Here is a tiny trained network, its code and every weight. The questions are about switching its units off for an input and a target symbol, where a switched-off unit gives its printed mean instead of its output.

import numpy as np


def w(rows, s, z=0):
    codes = np.array(rows[::2]) - 128.0
    scale = np.full(codes.shape[1], s)
    scale[-1] = z or s
    return codes * scale


def softmax(a):
    e = np.exp(a - a.max(-1, keepdims=True))
    return e / e.sum(-1, keepdims=True)


def log_softmax(a):
    a = a - a.max(-1, keepdims=True)
    return a - np.log(np.exp(a).sum(-1, keepdims=True))


def net(x, mask):
    ids = ['ΘΛΣΦΩαπ'.index(c) for c in x.split()]
    T = len(ids)
    res = E[ids] + P[:T]
    u = 0
    for l in range(3):
        r = res
        for j in range(2):
            rows = slice(4 * j, 4 * j + 4)
            q, k, v = (r @ M[l][rows].T for M in (Q, K, V))
            z = softmax(np.where(np.tri(T) > 0, q @ k.T / 4**0.5, -1e9)) @ v
            o = O[l][rows]
            res = res + np.where(mask[u + j], z, o[:, -1]) @ o[:, :-1]
        u += 2
    return log_softmax(res[-1] @ U[:, :-1].T + U[:, -1])


Q, K, V, O = {}, {}, {}, {}
E = w([
[127,82,52,140,229,126,128,118,67,138,138],'Θ',
[130,38,96,36,80,147,43,203,141,160,168],'Λ',
[190,179,157,45,166,163,163,156,129,50,179],'Σ',
[133,74,205,107,110,98,75,68,81,191,210],'Φ',
[195,96,138,151,78,90,95,202,30,133,210],'Ω',
[233,142,68,84,100,132,126,107,87,178,154],'α',
[136,123,204,9,193,178,153,206,42,199,89],'π',
],0.016)
P = w([
[189,3,148,133,123,215,46,73,49,71,181],'0',
[182,31,148,141,133,198,69,83,69,81,174],'1',
[170,44,143,126,110,165,99,85,86,84,153],'2',
[168,80,144,125,119,138,114,103,93,115,144],'3',
[153,95,120,127,110,114,141,112,118,118,126],'4',
[154,127,129,135,115,88,152,119,126,134,117],'5',
[139,151,127,130,95,62,179,133,134,146,97],'6',
[127,188,112,135,114,28,170,145,135,165,91],'7',
[90,199,101,129,84,15,202,157,147,174,81],'8',
[86,226,111,148,88,4,255,160,166,186,105],'9',
],0.0079)
Q[0] = w([
[206,163,86,115,196,42,141,214,36,45,223],'L0H0',
[202,83,128,2,48,120,212,211,103,182,202],'L0H0',
[139,48,81,86,117,54,46,179,110,193,70],'L0H0',
[64,146,84,193,197,111,102,127,111,2,95],'L0H0',
[184,135,162,11,147,46,193,137,48,139,225],'L0H1',
[177,69,135,35,203,94,75,146,132,168,144],'L0H1',
[55,139,111,157,170,190,148,23,159,120,102],'L0H1',
[157,150,112,69,77,124,80,159,160,107,143],'L0H1',
],0.01)
K[0] = w([
[104,139,122,105,125,94,152,106,220,160,91],'L0H0',
[79,183,142,142,143,50,184,128,199,149,150],'L0H0',
[112,145,113,196,143,63,122,138,111,145,88],'L0H0',
[132,93,129,147,208,169,84,60,118,99,170],'L0H0',
[97,187,125,200,130,54,247,87,96,134,102],'L0H1',
[87,166,112,127,131,82,159,124,183,142,83],'L0H1',
[186,72,99,138,101,208,137,112,58,100,123],'L0H1',
[134,136,113,159,95,94,143,116,155,143,126],'L0H1',
],0.013)
V[0] = w([
[75,84,132,13,73,135,91,76,168,153,120],'L0H0',
[188,164,108,121,128,29,184,167,130,143,164],'L0H0',
[131,146,123,107,159,97,188,46,93,112,82],'L0H0',
[234,97,106,67,143,120,115,194,132,121,134],'L0H0',
[137,121,78,117,173,125,175,180,128,117,107],'L0H1',
[82,102,93,201,184,254,187,90,164,123,37],'L0H1',
[115,135,111,75,79,135,139,169,86,125,128],'L0H1',
[153,127,141,103,164,127,125,102,116,112,129],'L0H1',
],0.0076)
O[0] = w([
[140,206,128,176,158,161,1,102,149,123,155,128],'L0H0',
[5,103,171,103,73,103,107,86,111,128,128,201],'L0H0',
[113,143,110,132,147,182,115,172,104,164,165,152],'L0H0',
[69,162,123,136,112,183,64,113,82,66,101,254],'L0H0',
[96,127,146,109,146,59,110,114,70,195,150,146],'L0H1',
[184,132,126,108,137,79,155,212,56,157,238,27],'L0H1',
[56,154,132,196,169,149,85,154,115,130,146,165],'L0H1',
[116,88,109,114,140,139,132,55,116,157,94,164],'L0H1',
],0.0075,0.011)
Q[1] = w([
[147,140,135,160,89,124,102,133,179,146,107],'L1H0',
[164,190,85,138,115,171,221,130,131,183,142],'L1H0',
[97,149,128,104,136,116,133,118,173,90,186],'L1H0',
[113,169,91,140,131,154,135,73,74,122,109],'L1H0',
[189,161,117,110,179,141,254,162,174,167,108],'L1H1',
[128,141,140,101,79,135,68,102,54,114,115],'L1H1',
[97,103,205,125,162,136,98,134,159,43,135],'L1H1',
[122,85,210,130,110,112,78,89,185,147,116],'L1H1',
],0.014)
K[1] = w([
[143,54,187,207,122,199,103,93,170,157,109],'L1H0',
[211,77,19,141,165,177,167,86,96,105,98],'L1H0',
[123,119,123,169,160,104,135,129,159,53,152],'L1H0',
[168,224,99,135,67,122,181,59,69,132,82],'L1H0',
[160,4,127,206,205,191,96,112,99,100,145],'L1H1',
[169,234,148,107,75,91,178,153,116,183,107],'L1H1',
[149,186,179,121,107,137,104,162,152,99,80],'L1H1',
[103,159,159,210,123,100,96,153,145,140,115],'L1H1',
],0.012)
V[1] = w([
[153,193,76,97,79,183,151,159,139,154,170],'L1H0',
[122,88,130,154,167,90,147,103,133,168,111],'L1H0',
[98,67,104,90,125,110,123,153,142,118,128],'L1H0',
[78,34,102,193,175,173,141,105,113,94,110],'L1H0',
[84,88,152,143,94,132,75,157,99,127,177],'L1H1',
[77,201,171,50,151,213,125,177,157,87,164],'L1H1',
[164,126,103,155,118,131,153,60,108,88,106],'L1H1',
[77,55,73,54,253,156,178,146,104,160,97],'L1H1',
],0.0063)
O[1] = w([
[144,127,89,77,122,26,150,69,130,63,51,88],'L1H0',
[119,98,52,176,59,107,48,182,126,151,175,19],'L1H0',
[48,78,116,97,151,176,93,165,123,95,128,111],'L1H0',
[147,143,203,150,178,141,3,92,107,197,77,254],'L1H0',
[174,55,169,115,120,147,148,78,197,86,61,208],'L1H1',
[174,68,75,124,71,37,2,166,143,146,109,219],'L1H1',
[119,131,155,116,156,185,183,160,66,110,175,240],'L1H1',
[131,211,76,165,63,160,88,161,31,42,98,172],'L1H1',
],0.0066,0.0041)
Q[2] = w([
[139,237,140,78,123,155,172,57,139,59,81],'L2H0',
[84,151,91,124,190,122,115,97,50,126,143],'L2H0',
[25,91,168,136,81,195,8,127,72,108,178],'L2H0',
[118,157,65,19,113,120,143,132,78,95,107],'L2H0',
[84,200,150,122,187,99,106,86,91,41,154],'L2H1',
[160,163,87,187,222,98,218,167,135,142,162],'L2H1',
[88,82,77,135,131,195,114,150,15,187,144],'L2H1',
[160,122,148,149,129,122,125,205,101,131,134],'L2H1',
],0.012)
K[2] = w([
[223,81,135,84,23,195,104,65,132,136,96],'L2H0',
[192,118,121,77,132,82,218,154,83,129,101],'L2H0',
[28,220,91,111,116,49,172,156,178,169,93],'L2H0',
[146,160,163,75,129,128,123,76,79,121,97],'L2H0',
[134,115,135,50,103,62,145,163,172,82,181],'L2H1',
[223,96,134,119,116,209,117,140,110,105,178],'L2H1',
[121,148,105,57,88,61,192,140,70,251,129],'L2H1',
[97,116,108,138,174,156,75,156,113,124,147],'L2H1',
],0.011)
V[2] = w([
[92,133,129,210,112,160,161,136,125,49,130],'L2H0',
[177,234,186,128,129,116,192,129,117,127,53],'L2H0',
[122,132,61,157,205,128,170,158,100,125,42],'L2H0',
[123,34,181,254,158,48,134,118,49,162,72],'L2H0',
[126,76,176,119,152,94,129,208,184,53,151],'L2H1',
[74,4,126,187,143,163,97,75,159,105,161],'L2H1',
[189,33,78,97,60,189,178,168,132,220,70],'L2H1',
[122,97,199,129,161,113,183,112,96,151,151],'L2H1',
],0.0086)
O[2] = w([
[23,120,61,108,124,54,186,82,28,159,132,109],'L2H0',
[151,108,84,196,107,173,87,174,35,182,199,123],'L2H0',
[64,78,110,220,210,38,132,137,186,91,162,121],'L2H0',
[64,65,42,120,144,172,155,70,153,154,33,118],'L2H0',
[9,163,115,46,139,112,61,78,46,83,94,4],'L2H1',
[101,165,81,55,80,52,148,136,115,210,185,165],'L2H1',
[89,77,170,254,28,141,127,112,46,141,29,104],'L2H1',
[86,161,49,174,111,144,53,191,111,43,176,103],'L2H1',
],0.0073,0.015)
U = w([
[116,13,110,152,190,104,137,137,129,140,153,180],'Θ',
[89,50,152,133,125,141,141,100,78,149,102,2],'Λ',
[95,162,176,134,189,116,120,97,131,84,120,231],'Σ',
[143,106,88,169,117,65,40,183,92,195,155,76],'Φ',
[114,114,68,200,92,138,52,87,156,84,104,53],'Ω',
[214,139,29,130,64,163,203,180,149,176,88,244],'α',
[61,20,255,157,192,212,136,216,123,166,112,42],'π',
],0.0079,0.0048)

Each question gives the input, a string of symbols that net reads in full, and the target symbol t.
The units are the heads (4 rows each of Q, K, V and O). Each row of codes is followed by its name. A weight is (code - 128) times the scale printed after its matrix; where a second scale follows, it is the last column's (O and U).
mask holds one flag per head, layer by layer. A switched-off head (its flag False) gives its mean, the last column of its rows in O, instead of its output. The means were averaged over made-up inputs and are rounded, as every weight is.
A unit's drop is (log p(t) with every unit on - log p(t) with that unit switched off) / (log p(t) with every unit on - log p(t) with every unit switched off).
The circuit of an input: a set's keep is (log p(t) with only the set's units on - log p(t) with every unit switched off) / (log p(t) with every unit on - log p(t) with every unit switched off). Starting from all 6 units, units are removed one at a time, each time the one whose removal leaves the highest keep (on an exact tie, the one counted first), for as long as the keep stays at least 0.8.
circuit, biggest first: the units of the circuit, biggest drop first
most important unit: the unit with the biggest drop
which heads matter: for each layer, one digit per head in row order, 1 if its drop is at least 0.15 and else 0, layers parted by /
input α Σ Σ Φ α α α Λ π Λ, target Ω: circuit, biggest first	(L1H1; L2H1)
input Σ Θ Ω, target Θ: circuit, biggest first	(L2H0; L0H0)
input Θ Ω α α Θ, target Ω: circuit, biggest first	(L0H1; L2H1; L0H0; L1H1)
input α π Ω, target Ω: which heads matter	01 / 00 / 00
input α Φ Φ, target α: which heads matter	10 / 00 / 11
input α π π Θ Θ Ω Σ Θ α Ω, target π: circuit, biggest first	(L1H0; L0H1; L2H1)
input α α Ω α Θ Ω, target Θ: which heads matter	00 / 01 / 10
input Σ π α Ω Θ Λ, target Θ: circuit, biggest first	(L2H0; L0H0)
input Σ Λ Θ Σ α Φ Θ Σ α Θ, target Σ: circuit, biggest first	(L0H1; L2H1; L1H1; L0H0)
input Σ α α α Θ α Φ Ω, target α: circuit, biggest first	(L0H0; L2H0; L1H0; L1H1)
input Θ Θ α Φ Θ, target α: most important unit	L1H1
input α Ω α Φ α α α Φ α Θ, target Θ: circuit, biggest first	(L0H1; L2H0)
input α Λ α α Σ α Θ Σ Λ, target Φ: circuit, biggest first	(L1H0; L2H0)
input α Λ α Ω π Φ, target Ω: circuit, biggest first	(L0H1; L1H1)
input α α π Σ Λ Σ α π Φ, target Ω: most important unit	L1H0
input Θ Φ Λ α Φ Θ, target Φ: which heads matter	11 / 11 / 01
input α Σ Σ Θ Σ α Θ, target Σ: circuit, biggest first	(L0H1; L1H1; L2H1; L0H0)
input Φ π Θ Φ Φ π Φ Ω Λ, target Λ: circuit, biggest first	(L2H1; L0H0)
input α α Σ α Λ Θ Ω Θ, target Ω: which heads matter	11 / 01 / 11
input Θ π Σ Σ Θ, target π: most important unit	L0H0
input α Σ α α Σ α α π Ω Φ, target Λ: which heads matter	11 / 01 / 11
input α α Ω Θ Σ α α Σ Ω Ω, target Λ: circuit, biggest first	(L2H0; L0H0; L0H1)
input Σ Θ Φ α α α π Θ, target Φ: which heads matter	11 / 01 / 01
input α Σ α α Θ Σ Ω, target Φ: circuit, biggest first	(L1H0; L0H1; L2H0)
input Σ α Θ α α α Φ α Λ, target π: which heads matter	00 / 10 / 00
input Θ α α α Ω α α Φ, target π: which heads matter	00 / 10 / 00
input Λ π Φ Σ α α α Φ Θ Λ, target Θ: most important unit	L2H0
